Below are the code and all the weights of a small trained network. Each question names an input and a class and asks about switching units off, where a switched-off unit gives its printed mean instead of its output.

import numpy as np


def w(rows, s, z=0):
    codes = np.array(rows[::2]) - 128.0
    scale = np.full(codes.shape[1], s)
    scale[-1] = z or s
    return codes * scale


def f(y):
    return y / 2 * (1 + np.tanh(0.7978845608 * (y + 0.044715 * y**3)))


def log_softmax(a):
    a = a - a.max(-1, keepdims=True)
    return a - np.log(np.exp(a).sum(-1, keepdims=True))


def net(x, mask):
    res = np.array(x, float).reshape(1, 4) / 4 @ E
    y = f(res @ A[0][:, :-1].T + A[0][:, -1])
    res = res + np.where(mask, y, B[0][:, -1]) @ B[0][:, :-1]
    return log_softmax(res[-1] @ U[:, :-1].T + U[:, -1])


A, B = {}, {}
E = w([
[222,88,145,87,156,146,71,108],'x0',
[164,127,106,232,180,221,169,182],'x1',
[57,187,135,68,240,189,4,129],'x2',
[76,1,71,161,99,138,56,185],'x3',
],0.0091)
A[0] = w([
[141,214,154,72,116,97,144,84,122],'neuron 1',
[108,81,117,132,121,124,98,146,2],'neuron 2',
[155,117,117,150,110,142,174,125,41],'neuron 3',
[49,161,116,168,143,136,184,154,229],'neuron 4',
[75,42,124,149,109,141,82,117,210],'neuron 5',
[180,188,134,147,172,154,173,125,105],'neuron 6',
[81,152,125,59,116,87,74,115,169],'neuron 7',
[90,152,139,127,188,135,92,136,58],'neuron 8',
[116,149,109,134,191,176,103,134,164],'neuron 9',
[36,157,144,145,97,123,147,131,84],'neuron 10',
[130,101,132,64,39,77,140,97,103],'neuron 11',
[98,160,145,126,144,156,91,125,65],'neuron 12',
[95,133,121,92,156,120,104,117,27],'neuron 13',
[184,84,132,157,68,108,186,131,82],'neuron 14',
[166,111,107,224,183,185,161,149,113],'neuron 15',
[252,92,143,100,164,142,79,130,163],'neuron 16',
],0.015,0.0047)
B[0] = w([
[87,127,83,124,136,119,139,210,222],'neuron 1',
[122,147,82,154,3,50,110,192,160],'neuron 2',
[182,151,137,118,106,89,117,124,172],'neuron 3',
[106,91,82,134,161,138,121,49,224],'neuron 4',
[81,151,87,103,185,137,166,206,230],'neuron 5',
[91,103,100,129,145,125,128,202,205],'neuron 6',
[135,74,192,149,187,152,127,111,225],'neuron 7',
[189,174,141,137,104,97,140,120,197],'neuron 8',
[176,153,168,117,174,115,144,113,216],'neuron 9',
[119,111,78,129,67,124,109,56,183],'neuron 10',
[166,61,186,159,141,134,98,128,210],'neuron 11',
[173,161,129,145,101,103,131,133,179],'neuron 12',
[201,137,117,148,96,108,126,137,166],'neuron 13',
[174,229,128,120,183,122,143,109,240],'neuron 14',
[134,36,206,147,129,126,95,154,250],'neuron 15',
[78,101,55,146,112,133,126,22,241],'neuron 16',
],0.023,0.014)
U = w([
[220,182,128,149,135,107,164,101,120],'0',
[135,70,182,168,120,140,93,132,174],'1',
[82,133,47,148,123,110,160,214,82],'2',
[104,102,33,156,101,135,122,7,89],'3',
[98,129,137,126,181,196,170,86,254],'4',
[67,181,194,108,46,140,120,134,93],'5',
[98,157,186,132,70,184,121,114,91],'6',
[160,111,133,79,37,186,149,113,96],'7',
],0.011,0.0095)

Each question gives the input, the list of numbers given to net, and the class t.
The units are the neurons (one row each of A and B). Each row of codes is followed by its name. A weight is (code - 128) times the scale printed after its matrix; where a second scale follows, it is the last column's (A, B and U).
mask holds one flag per neuron, in row order. A switched-off neuron (its flag False) gives its mean, the last column of its row in B, instead of its output. The means were averaged over made-up inputs and are rounded, as every weight is.
A unit's drop is (log p(t) with every unit on - log p(t) with that unit switched off) / (log p(t) with every unit on - log p(t) with every unit switched off).
The circuit of an input: a set's keep is (log p(t) with only the set's units on - log p(t) with every unit switched off) / (log p(t) with every unit on - log p(t) with every unit switched off). Starting from the 12 units with the biggest drops (on a tie, the unit counted first), units are removed one at a time, each time the one whose removal leaves the highest keep (on an exact tie, the one counted first), for as long as the keep stays at least 0.8.
units of the circuit, in order: the units of the circuit, biggest drop first
most important unit: the unit with the biggest drop
k most important neurons: the k neurons with the biggest drops, biggest first
drop of u: that unit's drop, to one decimal
input [-2,-6,5,-7], class 2: most important unit : neuron 1
input [-6,-5,3,2], class 3: 3 most important neurons : [neuron 10; neuron 15; neuron 4]
input [-2,3,8,8], class 0: 4 most important neurons : [neuron 9; neuron 8; neuron 1; neuron 6]
input [4,-7,7,-5], class 0: 3 most important neurons : [neuron 15; neuron 8; neuron 13]
input [-8,2,4,-7], class 3: 3 most important neurons : [neuron 4; neuron 10; neuron 5]
input [5,8,7,-4], class 1: 3 most important neurons : [neuron 15; neuron 14; neuron 6]
input [7,6,7,-3], class 0: 2 most important neurons : [neuron 9; neuron 8]
input [-8,-5,8,-3], class 0: 2 most important neurons : [neuron 16; neuron 8]
input [-1,4,6,7], class 2: 3 most important neurons : [neuron 5; neuron 14; neuron 2]
input [7,-2,2,-5], class 3: 2 most important neurons : [neuron 16; neuron 5]
input [6,-8,-5,-7], class 1: 2 most important neurons : [neuron 11; neuron 5]
input [5,2,-7,-8], class 2: 3 most important neurons : [neuron 6; neuron 1; neuron 9]
input [-8,5,-4,-5], class 3: 2 most important neurons : [neuron 4; neuron 10]
input [-3,7,6,-4], class 1: 2 most important neurons : [neuron 15; neuron 14]
input [1,3,0,5], class 2: most important unit : neuron 5
input [5,-4,-1,5], class 2: 4 most important neurons : [neuron 5; neuron 15; neuron 4; neuron 2]
input [1,2,4,5], class 2: 2 most important neurons : [neuron 5; neuron 14]
input [-7,-6,-7,6], class 0: drop of neuron 11 : 0.6
input [5,0,-3,1], class 3: drop of neuron 16 : 0.5
input [5,5,1,-8], class 2: units of the circuit, in order : [neuron 6]
input [-7,5,1,0], class 3: drop of neuron 10 : 0.2
input [-5,5,8,-2], class 0: drop of neuron 4 : 0.0
